Below is a small trained network, with its code and all its weights. Each question gives an input and a class and asks what happens when units are switched off, that is, made to give their printed mean instead of their output.

import numpy as np


def w(rows, s, z=0):
    codes = np.array(rows[::2]) - 128.0
    scale = np.full(codes.shape[1], s)
    scale[-1] = z or s
    return codes * scale


def f(y):
    return np.maximum(y, 0)


def log_softmax(a):
    a = a - a.max(-1, keepdims=True)
    return a - np.log(np.exp(a).sum(-1, keepdims=True))


def net(x, mask):
    res = np.array(x, float).reshape(1, 4) / 4 @ E
    y = f(res @ A[0][:, :-1].T + A[0][:, -1])
    res = res + np.where(mask, y, B[0][:, -1]) @ B[0][:, :-1]
    return log_softmax(res[-1] @ U[:, :-1].T + U[:, -1])


A, B = {}, {}
E = w([
[201,89,102,203,51,168,226],'x0',
[173,38,227,75,36,50,97],'x1',
[124,147,140,131,115,130,123],'x2',
[228,118,100,89,109,230,8],'x3',
],0.012)
A[0] = w([
[88,146,74,222,210,135,173,228],'N0',
[153,61,166,84,73,139,68,24],'N1',
[148,172,68,130,175,238,78,203],'N2',
[185,105,139,131,92,137,42,22],'N3',
[141,83,115,96,68,151,180,90],'N4',
[194,25,149,35,100,90,63,109],'N5',
[85,60,120,98,38,10,154,125],'N6',
[224,95,68,255,53,117,196,222],'N7',
[61,196,107,70,181,145,18,211],'N8',
[46,239,110,211,151,183,179,249],'N9',
[85,171,178,150,169,90,102,203],'N10',
[94,169,90,114,245,97,216,190],'N11',
[98,97,198,132,71,37,160,129],'N12',
[134,44,128,202,11,103,186,140],'N13',
[36,152,82,153,149,134,203,205],'N14',
[158,167,141,82,250,93,3,199],'N15',
[56,134,128,128,143,73,144,168],'N16',
[197,112,109,104,27,109,17,4],'N17',
[87,184,118,119,219,102,70,223],'N18',
[59,102,184,69,135,29,38,219],'N19',
[108,147,205,82,133,57,165,113],'N20',
[183,194,44,156,178,245,88,165],'N21',
],0.008,0.003)
B[0] = w([
[117,131,178,65,72,163,153,225],'N0',
[79,93,144,92,82,116,198,185],'N1',
[139,141,123,140,160,190,2,225],'N2',
[112,156,128,45,69,149,189,174],'N3',
[97,117,208,140,132,157,119,171],'N4',
[65,161,148,121,68,81,188,215],'N5',
[107,181,102,204,208,107,67,213],'N6',
[168,200,239,146,123,215,108,249],'N7',
[34,118,136,171,133,111,61,222],'N8',
[105,93,130,54,94,192,156,241],'N9',
[85,85,92,81,102,94,139,175],'N10',
[60,135,153,72,85,88,141,216],'N11',
[160,193,142,200,207,80,63,209],'N12',
[95,219,183,180,171,141,113,230],'N13',
[102,138,136,97,53,125,169,210],'N14',
[23,137,142,132,181,99,99,218],'N15',
[119,81,82,120,123,110,169,181],'N16',
[76,140,134,38,90,147,145,194],'N17',
[33,93,118,92,170,85,120,205],'N18',
[161,62,83,137,109,35,141,214],'N19',
[169,108,101,162,146,110,117,184],'N20',
[154,93,126,198,131,167,90,240],'N21',
],0.0077,0.016)
U = w([
[87,71,106,83,100,73,137,249],'0',
[92,155,149,223,178,110,44,187],'1',
[128,163,160,123,80,152,207,54],'2',
[185,90,119,204,122,194,81,33],'3',
[154,87,74,190,155,2,103,80],'4',
],0.012,0.0014)

Each question gives the input, the list of numbers given to net, and the class t.
The units are the neurons (one row each of A and B). Each row of codes is followed by its name. A weight is (code - 128) times the scale printed after its matrix; where a second scale follows, it is the last column's (A, B and U).
mask holds one flag per neuron, in row order. A switched-off neuron (its flag False) gives its mean, the last column of its row in B, instead of its output. The means were averaged over made-up inputs and are rounded, as every weight is.
A unit's drop is (log p(t) with every unit on - log p(t) with that unit switched off) / (log p(t) with every unit on - log p(t) with every unit switched off).
most important unit: the unit with the biggest drop
top k neurons: the k neurons with the biggest drops, biggest first
drop when u is switched off: that unit's drop, to one decimal
input [-8,2,6,-1], class 4: most important unit : N19
input [6,8,0,0], class 1: top 2 neurons : (N6, N12)
input [7,-8,-6,0], class 2: top 2 neurons : (N0, N14)
input [0,-3,5,-3], class 0: top 2 neurons : (N7, N13)
input [1,8,1,-3], class 1: top 3 neurons : (N13, N6, N12)
input [2,0,0,-5], class 2: top 2 neurons : (N2, N8)
input [7,0,2,2], class 3: top 2 neurons : (N5, N11)
input [-1,2,-7,6], class 0: drop when N7 is switched off : 0.1
input [-1,5,-3,6], class 0: drop when N7 is switched off : 0.1
input [6,0,-4,5], class 3: drop when N11 is switched off : 0.2
